Each row is followed by its class number.
[-21 -49 -50 -13   4   5  -7 -26  23   8 -33  -7  16  42  24 -18  -4 -19
 -25 -16   1 -12 -14   6 -47  26  21 -23  20   4   1  57   9  -8  26  -2
  -8   8   1  -9  -2] => 6
[  2 -23  -2  26  -9  -1   2 -22  -7   3  32  31  11  23  14  -3 -14  -8
  10  38  24  -9  27  10  35 -18 -28   7 -22  25 -30 -33 -21   9   9  28
  11  31  20   3   0] => 1
[  2  -6   3  -4  21  29   4  -6 -40  18   9  43  41 -17   0  15 -26 -12
  54  24  23   5 -19 -24  53 -11 -28   2 -54  11   6 -20  -5  31 -18  -8
  36  30  27  -7 -19] => 0
[-17   0  23  -9  18  -4   1  36 -18  21 -22 -42  -9  -6 -20  15  18   9
 -13 -14   5  -6   7   2 -18 -23   2  11  26  11 -18 -13  26 -14  31 -30
   7 -43   7  -5  10] => 0
[-15 -31 -13  -3  59  15 -29 -41  15  21 -17  18   7  16   1  33   4 -20
   9 -36  11 -36  24  24 -44  15   3  -9  13  -6  -7  25  21 -18 -13  26
   1  18  -5 -45   2] => 6
[ -2  42  -6   0 -71 -15  26  -5   4   3 -10  21  16  -8   3  12 -22  15
  43  22  13  21   0 -43  27   5 -26  -8 -60 -13   1   6   1 -10  16 -20
   7  -8   7   7 -17] => 7
[-26  12 -19  -7  -6 -14   6  -7  -9   7 -20  -7  -4  -2  31   3 -14  22
  18  11  30  21   2  42 -27   1  -5 -42  -2  -6  -5 -13  -2  17  14   9
  17 -23  -2  -7  -9] => 4
[  6 -10  -4 -21  -6  -8 -15   9  18  51  25  20  26  27 -15 -17  -4 -26
   3  10  -2 -13 -40  28  51   2  32  23  10  18 -29  13  -3  28 -23  35
 -58  20  17 -23 -19] => 0
[  5   9   8  15   6  15  -8  13   9  12 -21 -28  11 -40   8   5  -5 -10
   8  17  -1 -18   6 -25 -14   5  14  25  18  22   8   2   0 -20  -2   4
 -25  -8  35  -6 -19] => 6
[-13 -25 -32 -10  51  29   0 -29 -23   5 -19   0  33   8  54  -4  21  15
   0 -28  21   0  30  34 -36  21  22 -45  14 -25 -18  18   7   3  -7  15
  -5 -30 -13  -8  14] => 6
[ -8  10 -16  25  -5  27   4   5  11  34 -45   0  17  27  21  47   7   0
  41 -18  -5  -1 -10   6 -29 -11  26   8  27  16 -19  25  -9 -22 -24  21
  -2  -7  13 -26 -29] => 5
[ -3  11 -18  12  33  17 -35 -22  -1  12 -33  35  33  24 -30  68 -13  -9
  12  -7  15   3   9   0 -16 -10 -11  15 -36 -26  -6   6  30  -1 -42   1
  23  13 -11 -27 -21] => 4
[ -9  -8  18 -20 -28 -21 -33   3  41  13  11   8  -5 -46  13 -11 -31  -8
  14  -9 -29  -6  16 -62  21  10  -2  11  26  18   1 -13   6   0 -64   1
 -11   5  25  18  23] => 4
[-17  -6  23   5 -17 -31 -37 -20  41  31  -6 -17   3 -30  23 -19 -15 -18
  -5 -16 -26 -40  22 -96  -9   5  17 -10  47  28  -5 -32  13 -25 -19  -2
 -34 -11  36   1  11] => 7
[ 16 -15  11   9   1  -7  -9 -19 -17 -12  -8 -22 -10 -36  -4 -32  55  26
 -19   3  19  29  11   7 -31   8  19 -44  16 -10  36  13  -6   2 -29 -20
   2  -2 -12  29  -9] => 3
[ 28  17 -18 -22 -28  27  24 -22 -12 -22   5  25  -8  14  17 -15  -7  16
 -15  19   8  14 -14  21  17  -6 -12 -22 -19 -42 -16  18   0  19   8   1
 -25  -6   2  26   2] => 0
[ 16   7 -16   0 -36 -16  17   2  13 -39  -1  -2   9 -16   2 -26  19  -4
 -18  28  -3  -7   8  16 -23  -7  -1 -36 -31 -18  29   7 -12  20   7   9
  -9 -10 -33  16  12] => 1
[  0 -10  24   3   4  15 -28  24  26   8   5  -5  12  16  30  24   6  -3
 -25  -9 -30 -19   3  11  -3   2   4 -12   5  25 -19   3  -9 -31   9  21
 -37   9   2 -34  28] => 7
[ 33  49  48   7 -52 -61  20 -13  11  -4  -2  25 -28 -23 -72  36   5  13
  32  18  21   0   2 -59  62   0 -44 -14 -16  10   1 -46   6 -25  -5 -22
  19 -18   5  16  -4] => 0
[ -7   6   9   1  28  13 -37  -4  -9  19  -2 -14  26  32  -9  11 -15 -19
 -63 -19 -21 -18   9  26  -9   7  26  41 -10  -6 -30  32  31 -34 -24 -25
  -9  36 -19 -13 -27] => 3
[  3 -10 -20 -20   7  20   0  -3  12   6 -20  -5  17  19 -17  -8 -34 -27
   8  -3  -5   1 -32  18 -13  21  -8   3  -2  -5  15  45   9   3  25  14
  -8  29 -12  -6 -24] => 0
[-12 -18   6 -18 -49 -32 -21 -22  -6  14  21  -7  33  -8  28 -18   9 -21
  25  14 -12   2  16 -18  20 -18 -18 -49 -24  13   5 -12   8  -3 -27  -8
  13   7 -11  33  12] => 1
[-10  25   4 -23  13 -24 -24  40  47  51 -11  -3 -43   1 -23  25 -69 -32
   1 -30 -31 -40 -27  -6  12   2  22  56  56  29 -36   6  23   4 -30   3
 -31   5  39   0  -3] => 4
[ -5 -45   6 -36  40 -21 -22  19 -17  49  18 -13   1   7  -8 -14   8  -9
  10 -16   1 -22  17  32  31 -32 -23   2  56  31   3 -54  17  22 -27 -14
  23   3   3  22  37] => 0
[ -6  15  34 -25   5  -1  -6  26   5  13  -9 -25   7  19  36 -10 -41 -29
 -16   0 -26  18  -7   0  43  -2  -6   2  31   6 -46  -2  16 -12  11  16
 -19  -6  25  -7 -33] => 5
[ 31  38  28 -16   6 -12   1  33  14  23   3  -9   2  25  19  16 -40  -3
  13 -19 -32   7 -13  36  38   4 -40  13 -34  29 -13   5  -4 -18 -16  18
  -4  25 -20   5  -4] => 3
[ 11 -12 -11 -13 -36 -10 -18  33  28   0   8  17 -22 -18 -22 -14 -20 -25
 -42  -7 -20   0 -18  -1  10  32  -8   2 -24   5  26  32  15  25 -10 -22
  -3  23 -15  11  34] => 3
[  2  17  15  -7  46   7  -3  -9 -27   2 -17 -27  24 -15  -1   5  11  26
 -17 -12  -8 -12  13  42 -21  -6   2  28 -21 -16  -1  20  10  10 -10   4
  14  -7  -3 -16 -34] => 0
[  9 -20  -4 -10  23  -6  -1  16 -10  -8   2 -14  24   8  -9 -11  -2 -32
  -1  33   8  25   2  39   4  26 -40  -3  -5 -19  -7   0  17 -12   2   0
  22  11 -24  26  24] => 1
[  6 -43   0  14  -8 -26 -29 -39   8   2  25  -2  -7  20  -6 -11  39   5
 -37  24  24   7   2  -8  19  -6 -23  -6  32 -21 -17 -30  12   0  31  14
 -47  -1  33 -28  20] => 7
[  1  55   4 -14 -24   6  -6  -7   2  47  -5  -9 -20  11 -19  33   5  26
  19 -17  -7  -6  -1  -6 -19 -31  -3  30  12 -28 -31  -2  41 -23 -30  -9
 -29 -33   4  10  -8] => 0
[ 40  37 -16   3   6  39  -6 -11  24 -15 -39   6   6  -6  13   4  15  37
 -41  -2 -23  10  22 -44   3 -17 -16  24  33 -28  13   7   6  28 -25  16
 -21 -28  14 -21 -33] => 5
[ 12  -1  13   3 -34   0  -2 -18  10 -26  -4  -1 -10  -2  17  -7  14  19
 -48   2 -14   0  22 -25   2  11  10 -41  11  29   2   6 -16 -38   2 -21
   4  12 -19  19   4] => 3
[ 26   0 -12  -8  -9   5 -38 -34  -6   4  28   8  10  26  11  -7 -30 -16
 -30   1 -15   0 -22  22  17  -2  -4 -37 -28   8  -2  21  -5  18  -8  11
 -24  35 -19   7  -7] => 3
[ 14  11  -7  14 -14  15 -10   7  -8 -45 -12  -3  20 -12  -3  24   7  31
  -6   9   5  17  24  -5 -29  -8 -16 -16 -29   3  14  19 -27 -22 -11 -19
  23 -13 -23   6   7] => 2
[ 28  14 -10 -16 -23   8  26 -11   4  -4 -15  21  10   7  44   0 -11   2
  30  42  14  22  -5  22  37 -17 -20 -28 -36  22  -3   8 -35  22   1  19
   2   7  14   8 -10] => 4
[ -6 -21  -3  25  -8  -2 -30 -30 -25   3  12   8  20   1 -32  -3  38  -4
 -35  12  19   6   0   2 -24   6   1 -29  -1 -41  23  -8  23   8 -12 -26
   5  15 -16  -3  -3] => 1
[  5  -2   3   4 -18 -41  11  -4  -9  23  53   9   4  13 -18  -7 -32 -11
  17  11  18  -5 -11  45  39  -4  -8  19 -46  14  -1 -12 -17  26   4  14
 -13  26  -8 -11  12] => 4
[  7  48  -5  11   2  21 -14  10  10  -8 -35   8 -11   6 -20  35 -28  11
 -16 -16  -6  11 -20 -33 -28  14  14   5 -12  -8 -14  43   5 -14 -10 -11
  -4 -11   6  -3 -43] => 2
[-11 -37  20   1 -33 -30 -22 -37  27  20  12  -6 -12  28 -24 -29  30 -37
 -33  21 -40  19 -44 -10 -30  -2  11 -13  21 -25  -6  15  10  22  29   5
   7  -4   3  10   0] => 1
[  8 -17 -12   1 -18   2  13  20  19  14  16  10  -4  -6   8 -19 -17 -25
  -1   6  10 -27  -9 -15  34   1  -3  34 -19  24 -14  -7   0  23  11  24
 -50   7  27 -17  21] => 0
[  30   13    3   18  -42  -12   27   13  -10   -9   10   -6   27   -6
    5   12   26  -10  -22   16  -10    7   -6   46   -5   35   -4   -9
 -114    9   21   40  -10  -17    4   -5    6   11  -57   -1   40] => 3
[-19   8  -7 -35  33  16   3  25 -13  21  -6 -44   7  22  47   7 -31 -18
   9   4 -15  14  -4  70 -25  -8 -23  34 -18  -3 -29  15  18 -21  -2  -9
  15   5 -18  -3  17] => 4
[ 31  11  21   6 -27   8 -41  -9  22 -12  12  -5   9  29  -9   8  -6 -13
 -46  -9 -51   3  -7   5 -13 -21   5   8 -21 -10   3  32  -9  -5 -19  10
 -28  11 -18   9 -10] => 2
[ 27  -4  -4  19 -49 -27   5  -7  19  12   2  34 -14  29 -34   2  -4 -46
 -19  25  33 -21 -19  14  25  21 -14 -32 -14   2   1  14   4  -6  18 -10
 -33  38   4   1  12] => 1
[ -6  -7   2   7 -16 -11 -12   1   7   4  -1  -6   5  -1  -8  17  20  35
 -20  -3   0  -9  25 -21   1  -4   1  -3  16  12  -5  -3  -1 -17  15  -8
  -9 -15  11  -7  13] => 7
[  9  -5 -14   3 -15 -22 -19 -19  17  -2  21  18  21   1 -16   4 -21 -13
  14  -3   5 -11   6  36 -19  28  -2  -9 -15 -15  -4  43 -10  -8 -52  21
 -11  13 -21 -14  28] => 5
[-31 -33   9 -20  16  -9  -6 -21 -11  31  25 -22   2 -15  31 -31  36 -25
  -3   3 -19  -9   8 -25  11 -18  16   5  32   3 -21 -31  26  10  -7   3
  -1  -6  16   4   1] => 1
[ -6 -40  22  -5 -23 -36  24  29  -3 -24  35 -13  -1  11  -4 -53  -3  20
 -24  -2  -1  13   3  27  27 -10 -18   3   9  -6   0 -38 -19  29  41   6
  -4 -16  -4  15  30] => 0
[ -4  -5 -14 -37   2  -6  30  19  -9  11 -19  -2  -8   4  15 -12   4  -7
   7  10  10  16  -6  45  10  20   1 -17  -2  -8  -5  29  14   3   9 -17
  20  -8   1  29  -1] => 6
[  0 -40  11  14   0 -24 -13 -11  14   7  29 -17  20   0  -3 -24  14  -3
 -23  37   0 -15  -8  16 -19   6 -11  23   3  15 -12 -22 -14  -5  14  32
 -20  -5  14 -20  40] => 0
[ 24  14  11  -3   4 -10  25   9 -27 -18   5 -15  11 -10  18 -11  24  26
 -10  10  23  23  23  43  21  -1 -10  -5 -34 -16  11  -5  -7  -3 -31 -15
  -6   3 -19  14   5] => 4
[ 38  48  46  10  14   5   5  38  -4 -12  -4 -22 -30  22 -49  10  -6  28
 -53 -40 -12  12  22  18   5  -3 -10  18  32 -40   5 -16  19 -18   6 -38
 -17 -25 -33  24  -9] => 6
[-12 -11  25  15  16 -36 -22   7   9  53  27  18  42  -1 -13   3 -29 -33
  18  13  -1 -24 -15 -15  37  16   6  28 -26  18 -17 -25   3  10  -6  27
 -19  19  35 -31   1] => 7
[ 21  -2 -26 -24  32  38  25   4  -9  -5 -13  14  29  -2  29  16  39   8
  32  19   6  16  20  44   9 -24 -10  -5  29 -24  -5 -26  -3  -4  -7  25
   0 -19 -24   0  22] => 3
[  3 -12  14 -14 -12  17   2   3  -5  -3  45  -3  11 -46  27 -36 -47 -11
  39  11 -10  -5   6 -18  44  17 -24  20  11  27  -9 -20 -31   2 -15  -3
  -3  20  11   9  26] => 0
[ 14  45  -5   3 -11  20   4  24 -17 -22 -12  -5  15 -20 -11   5 -22  -3
 -11  18  13   1   1  -6  16  12  -1 -15 -31  -1   9  23   7 -10  -7 -20
 -13  21 -12  11 -43] => 1
[ 15  12  -3 -34 -25 -69  -3  -2  23  12   7   1 -12  31   6  -9 -22   7
  29  20   3  27 -11  93  11  23 -38 -52  -6  21 -21  11 -19 -11 -20  25
  28   5 -35  37  20] => 3
[-11   1  -9  17 -33 -13 -15 -39 -11 -11 -17  13  14   1  -6  16   6   8
   2  29  44  23  23  -4  -1   9 -12 -47 -14  -3 -10  12   2 -11  -2  -2
  22  -5   5 -23 -29] => 5
[-15 -42 -11   5  -6 -24 -18 -23  -8  54  21   0  18  35  -7 -19  -6 -54
  -5  35  25 -16 -35  33  -7  -1  -9   7 -43  11  -9  -8  22  15  10  10
  -9  32  16 -15  12] => 0
[-14 -21  -5  24 -29  -8 -50 -12  13  20  12 -25   0   1 -38  11 -30 -26
 -23  -9  13 -25   2  13 -53  18  18 -14  45   7   2  40   7 -24  18   3
 -39   7   3 -33  17] => 5
[  1  11  15   3  16  -1  16  14  -4   2  -5  -4   7  16  22  21  -7   2
 -15   9 -10  -5  -8  66  -2   1   9  25 -35   6 -15  12 -11  -9  -6  15
   4  22  -1 -17  -9] => 4
[  5 -30  -7 -13  22  18 -19   0  17 -12   2  -8  -3   6  31  37 -37 -13
  21 -16 -28 -17  -3  11   8 -21 -20   1  18  31   2  -3  -6 -12   1  53
 -16  33  16  -1  12] => 4
[  6 -18   4  -3 -29 -19  12   0  38   2   6  -1 -46  -1  16 -28  13 -10
 -28 -11 -12   3 -18  -3   6   4  10   5  40 -15   0 -15   2  23  10  11
 -47  -9  16  -6  28] => 4
[-40 -15   4  39 -35 -30   9 -16 -23  28  24   4  26   2 -15   1  -4  -3
  14  12  54  -9   6   8   1  30  15  11 -55  -1 -11  11   4 -29  32 -13
 -14  31  17 -38 -14] => 7
[  4   9  24  35 -23   1 -26  -4  15   0  31  -4  10  -1  -9  15 -39 -15
  23  -4 -19 -12  -2 -33  -5 -19   1  39 -36  30  -3   3 -28 -22 -17  25
 -21  30  11 -13 -24] => 2
[-10 -18 -18   0 -69   8 -18 -40  12   6 -30  -4 -30   4   3   2  20  -4
  -9  -6 -12  20 -22 -43 -22 -13  24 -14  28  -4  14  41   3  -4 -18 -60
   8  12  17  24 -17] => 4
[-13  -1 -12  -2 -31 -12 -24 -18   4  40   2  -4   3  12   4  11   4   1
   4  37  11  10 -16  19   0   9   0 -31   8  26 -16   8  -8   1  34   2
  -1  -5  13 -18  -4] => 7
[ -7  16  -8   1 -21  -1 -13 -29   3  14  11   9  27  18  26   4   1 -20
 -27  25 -27  17 -17   2 -20  27  17   9 -72 -14 -35  33   8  -9 -22  13
   7  -7 -15  -1  -3] => 2
[  0  10  -7   2 -40 -18  10 -48 -17 -28  40 -10   6 -26   9  -7   0   3
  34  22  13 -10  24  21 -14  11 -21 -37 -22  -4  -6   7 -25 -34  -2 -13
  13   7 -40  10  29] => 1
[ -3  31 -10  10  14  15 -32  -4  16  17 -19  10  -3   2 -31  28 -48   0
  -1   5   2 -12 -15 -32 -23   1  15  11   5  13 -16  23   4   7   4   4
  -7 -10  28 -14 -43] => 6
[-12   3 -10  10  25  -3  -7  -4 -34  -4 -16 -14  26 -17 -20  16  -4   9
 -21   3  27 -18  10 -21 -13  -5  -8   1 -40   5   2 -11  23   9  22 -23
  18 -21   1 -21  -6] => 0
